Each row is followed by its class.
-3 10 -3 -33 -7 -5 -4 -25 9 -4 15 -13 1 -3 -12 -3 28 -12 1 -25 1 -6 -4 3 7 7 -3 17 17 5 -9 5 3 -1 14 4 2 -5 3 5 16 2 -6 10 3 6 -9 -6 1 2 7 -27 9 -9 -4 1 -12 -5 13 -11 -3 -9 1 -16 -29 2 -1 -10 3 -6 4 -> F
8 -14 2 39 0 6 4 11 -7 -1 -15 8 -9 5 1 7 -28 1 -6 17 -1 16 -1 -6 -4 -6 1 -8 9 2 9 -2 0 -5 -11 8 -4 -3 3 -6 -5 -6 -2 -3 -7 -7 15 1 -2 12 -4 16 -3 5 0 -11 2 17 -14 10 3 5 4 9 20 -6 5 14 -2 6 3 -> G
-2 11 4 -8 39 9 -2 -2 3 -7 -12 -6 3 6 -13 10 -30 1 -14 2 2 20 -5 0 -4 -17 2 -3 -5 -11 6 -15 -5 9 -17 -16 1 -12 -20 -5 -14 1 -4 -1 2 -4 11 -1 -5 -4 9 8 2 -12 0 -1 10 -3 -1 0 3 -32 -19 8 27 10 -7 12 -3 -1 15 -> G
-23 15 -4 -20 8 15 6 -12 -1 -13 -18 -21 50 0 -15 31 -2 1 4 -4 1 18 -14 -4 5 0 7 3 16 -14 -6 -2 1 32 38 -8 -1 -14 -4 -5 -3 -5 12 8 -9 13 -5 17 -9 -11 8 -16 -4 -26 8 -2 4 -17 7 -16 18 -15 -19 -10 2 14 -16 -1 4 -12 0 -> F
1 0 -1 18 26 7 10 14 -6 9 -16 -14 13 -8 5 24 -24 12 15 9 -3 6 -12 -7 5 2 4 -16 -1 -9 8 3 -3 34 -3 -4 5 -8 0 -21 -8 -7 7 15 -6 1 3 -4 -5 9 -6 20 -8 8 -8 -3 -4 -9 -4 4 17 0 -6 3 10 5 -15 -3 11 -4 4 -> G
-1 42 1 -11 9 6 0 -5 4 -8 -6 -3 9 4 -7 16 0 -3 2 -4 2 1 -13 -2 1 -7 8 4 5 -4 -2 2 1 15 -4 -6 1 -9 1 -4 6 -1 -5 10 5 8 -3 -2 1 -7 -6 10 -2 -10 2 -2 1 -7 8 1 13 -15 -11 -1 0 8 -10 -1 4 -9 6 -> F
-14 8 -5 -8 3 17 10 -3 -4 -6 -20 8 15 -7 -3 30 -5 -1 13 22 -11 -11 0 32 -4 1 8 1 -17 -15 7 -18 5 33 24 -15 3 1 -9 -3 8 0 23 11 -6 9 4 5 3 -19 2 -8 -15 0 -3 4 -11 -19 3 -37 35 33 -14 1 9 5 -5 -3 -1 3 -22 -> E
1 4 -4 12 19 1 13 0 -5 -4 5 -10 1 -5 2 -13 -9 4 -5 8 -5 6 0 1 4 -1 -2 -10 -10 -5 3 9 -4 2 -11 -7 9 -2 6 -13 -2 -9 -1 2 2 -13 -2 5 5 12 -9 4 0 0 -5 1 -8 14 4 -4 8 4 2 15 16 -11 0 14 -2 7 -2 -> G
11 -14 4 12 -14 -22 -1 5 4 4 36 -11 -11 8 9 -10 12 3 -15 -18 13 -11 -1 -6 2 12 5 19 11 16 -3 11 -4 -13 -9 7 4 6 22 -4 -3 4 10 -3 2 -1 -9 -5 9 13 5 -6 1 13 -11 -1 -10 9 -5 17 -11 4 18 -9 -32 -6 -3 -11 1 -1 0 -> G
-10 11 -15 -1 -1 27 14 -6 -1 -3 -10 -9 14 -47 1 24 1 0 3 2 -2 14 2 4 7 4 5 -5 4 -17 2 -7 7 25 30 1 3 -6 -4 -2 -3 -6 7 8 -3 6 1 -1 -3 -8 1 -9 -8 -5 5 0 -6 -9 17 -25 21 3 -16 -6 17 5 -11 7 1 -5 -7 -> E
2 3 -1 17 -11 0 15 11 -1 2 -19 -3 0 4 6 21 -3 6 11 18 4 -11 1 -9 0 -5 10 -5 -5 -13 4 1 -3 3 17 -13 4 11 7 -3 10 8 6 3 -2 3 6 7 22 1 -21 -4 -5 11 7 4 -10 -5 3 -21 7 25 -8 -2 -4 -3 -1 -3 -6 7 -7 -> E
-12 1 -5 -28 -8 2 -4 -12 2 -1 19 -23 25 0 -10 11 18 -5 7 -29 -4 28 -6 1 8 8 -7 22 30 -2 -16 0 7 20 33 6 -6 -12 -3 4 -3 -16 -4 1 -5 3 -9 -11 -19 -12 18 -29 13 -21 8 -5 -7 -16 19 0 5 -18 -22 -18 -15 4 0 -2 -9 -10 6 -> F
-15 13 -12 11 16 18 1 -23 -14 -18 24 -1 15 -7 -11 -54 -8 -2 -22 4 -6 64 21 35 -6 12 -32 -27 -2 5 -2 -8 8 1 -6 66 -12 -14 -13 -10 -13 -43 -4 -18 -16 -57 -17 11 -18 7 24 21 47 -18 13 -30 25 2 34 -17 -15 5 -8 34 66 -28 33 64 -22 0 14 -> G
-16 12 -7 8 -1 19 3 5 -11 4 -39 20 10 -3 -3 34 -28 6 12 19 -1 4 7 -7 -2 -13 15 -13 1 -19 -3 -18 6 19 26 -12 -5 5 -7 1 -4 -9 26 5 -6 9 11 5 -6 -17 -9 -1 -20 0 0 6 -1 -19 0 -26 15 30 -20 -6 17 15 -9 -7 -3 2 -20 -> E
-9 2 -6 11 9 20 5 -4 -8 -1 -13 0 20 5 -6 27 -13 5 24 14 -7 13 5 1 0 -4 2 -11 4 -10 2 -13 11 22 28 7 0 -13 -3 -4 -4 -11 12 5 -13 0 6 -7 -8 -17 5 4 -3 -7 -1 -6 0 -14 1 -20 12 13 -14 -5 4 10 0 -1 1 -9 -9 -> E
5 1 6 2 26 2 -3 4 13 2 -21 -18 2 6 4 13 -15 6 -7 -9 -5 5 -19 -12 2 -1 -12 2 14 -9 2 5 -11 -1 -16 -14 3 -12 5 -16 -5 3 -11 6 -1 6 -1 -19 -7 13 4 0 -5 -12 3 5 -7 13 -11 13 1 -32 -3 -1 -8 5 -14 -12 8 -2 15 -> G
1 -4 1 3 19 2 4 -1 -4 -1 1 -9 1 -3 3 -14 -13 3 -8 1 2 13 3 7 0 3 -5 -3 -2 -1 2 -2 -1 5 -9 -1 2 -7 -2 -6 -1 -5 -4 3 -5 -9 -3 5 5 6 4 -12 10 -4 6 -22 -3 6 8 -5 2 -12 -3 18 22 -6 3 12 -9 1 8 -> G
-13 7 -4 0 2 18 10 -13 -8 -2 -36 -1 17 9 -7 31 -5 5 12 8 1 12 3 1 3 5 7 -1 4 -16 0 -22 6 17 21 -7 1 4 -4 -3 9 -7 15 1 -4 3 0 -1 1 -11 -5 -5 -9 -15 6 -1 -6 -19 7 -21 -2 7 -18 0 12 22 3 -3 3 -4 -5 -> E
-5 6 4 -18 7 6 4 -7 0 -3 -13 -21 15 6 -10 21 -3 3 7 -7 1 8 -12 1 5 5 -3 7 15 -2 -4 2 0 11 16 -9 -2 -8 -1 -12 4 -2 0 1 1 4 -3 -9 2 5 2 -13 4 -12 -2 3 2 1 6 -1 -2 -22 -17 -5 -13 3 5 -3 0 -7 10 -> F
-7 8 -11 -17 -3 10 -4 -26 15 -15 15 -23 28 -9 -14 -7 20 -2 13 -15 -4 41 0 11 8 13 -12 5 14 -4 -7 -3 11 27 38 28 -6 -20 -10 0 -3 -14 3 9 -11 -5 -22 -9 -11 -12 28 -25 17 -19 5 -15 6 -19 23 -17 8 -7 -16 -5 6 6 4 12 -6 -8 -2 -> F
-2 -4 5 13 1 4 0 6 3 5 -52 7 -4 15 2 41 -16 6 16 11 6 -15 -18 -12 8 -16 14 4 13 -1 -3 -1 8 4 9 -33 -2 12 21 -17 -7 5 6 6 -3 22 10 0 10 2 -18 0 -2 1 -5 -3 -13 -1 -12 2 12 0 -3 -16 -12 10 -12 -19 6 -5 9 -> E
11 -3 2 0 31 -19 -8 -1 12 9 -5 -4 -12 -3 2 -4 -10 6 -17 -8 4 1 -9 -2 4 -4 -2 0 2 -2 17 1 -10 -12 -37 -11 1 -2 2 -6 -2 9 -11 0 7 -5 2 1 -4 12 -3 9 4 -11 1 4 6 19 -9 22 -6 -26 0 12 16 -6 -6 4 26 0 16 -> G
11 10 -2 9 34 3 11 -14 1 0 6 -15 6 -3 8 -27 -24 4 -20 5 -6 17 -4 16 5 11 -7 -17 -19 2 2 5 -5 0 -27 7 44 -6 26 -14 -3 -6 -13 -5 -4 -30 -8 1 6 23 -1 7 10 -6 6 -9 5 25 13 -13 2 -17 3 39 45 -19 0 32 -18 5 21 -> G
-34 18 -20 -26 -11 22 4 -39 -17 -12 33 -14 39 -1 -21 -31 23 -17 3 -8 -9 66 17 27 5 25 -29 -2 12 -4 -24 -20 19 29 43 65 -16 -31 -18 2 -4 -39 6 -9 -21 -42 -13 6 -27 -17 46 -14 40 -35 11 -29 18 -28 39 -42 -8 10 -24 -3 48 -3 25 44 -20 -5 1 -> F
-6 -3 -4 3 -14 -4 -3 3 -6 1 -7 -19 25 7 6 28 10 4 13 4 11 7 1 -6 8 0 5 2 15 -5 -7 -4 7 10 14 -6 2 0 7 -6 -4 -1 13 3 -10 0 -8 -3 7 4 5 -18 -5 -3 4 0 -4 -1 -2 8 3 3 -1 -16 -18 4 -3 -14 2 -3 1 -> G
0 6 3 -22 -10 -6 5 2 3 16 -32 -23 4 9 6 52 8 5 0 -17 7 -16 -21 -18 11 -8 10 19 30 -4 -3 11 -12 5 13 -48 7 -1 16 5 4 18 -9 18 1 28 -11 -9 12 4 -17 -31 -28 -4 -5 16 -26 -2 -4 15 7 -37 -5 -26 -64 17 -23 -34 17 -11 9 -> F
13 3 4 5 23 -8 -1 5 6 0 -17 -23 0 4 7 13 -18 2 -2 -7 5 -15 -11 -8 7 -2 4 3 10 1 6 8 -15 6 -11 -22 -4 -8 5 -13 1 11 -19 17 3 7 -13 -7 3 18 -5 -4 -8 -3 -9 9 -8 5 -4 16 8 -28 -3 9 -11 3 -16 -9 12 -7 12 -> G
-16 11 -7 -26 -1 13 4 -12 1 -5 -12 -20 16 9 -6 19 -1 -4 -1 -15 3 18 -3 3 -2 9 -3 15 19 -2 0 -4 3 10 15 -13 -5 -14 -8 -3 -3 -6 7 1 -2 10 -6 -5 -7 -1 8 -18 -6 -18 4 9 -2 -6 8 -10 5 -24 -18 -8 -4 13 -2 -2 -6 -11 11 -> F
14 -7 5 28 10 2 10 11 -6 2 -40 -19 3 17 5 37 -26 13 11 7 -5 21 -1 -17 2 -7 7 -14 30 -8 4 -3 3 -3 -17 -14 3 -3 4 -23 -10 -3 -8 7 -12 1 4 -3 -5 20 -6 3 -11 -10 2 5 -4 11 -19 15 -1 -24 -3 -9 13 9 -16 -3 -51 -6 12 -> G
19 -11 8 23 10 -1 -8 21 -2 7 -33 16 1 4 11 16 -25 14 3 6 2 -14 -13 -15 -8 -10 5 -10 10 -4 15 5 -3 -5 -22 -22 12 3 11 -4 -5 11 -5 12 -8 1 10 -1 11 14 -13 -6 -17 15 -6 10 -9 17 -16 19 6 -9 3 0 -7 1 -22 -16 4 1 7 -> G
-2 21 5 -7 30 7 18 -5 4 -6 -20 -15 17 -1 -14 13 -19 2 -12 0 1 18 -13 5 5 -7 -11 -12 9 -6 0 -1 -6 13 14 -20 0 -15 -1 -18 3 7 2 12 -9 -9 -9 0 10 10 -8 -15 -12 -34 6 -1 -8 7 13 -18 10 -18 -17 14 29 -1 -8 -2 -6 -7 18 -> G
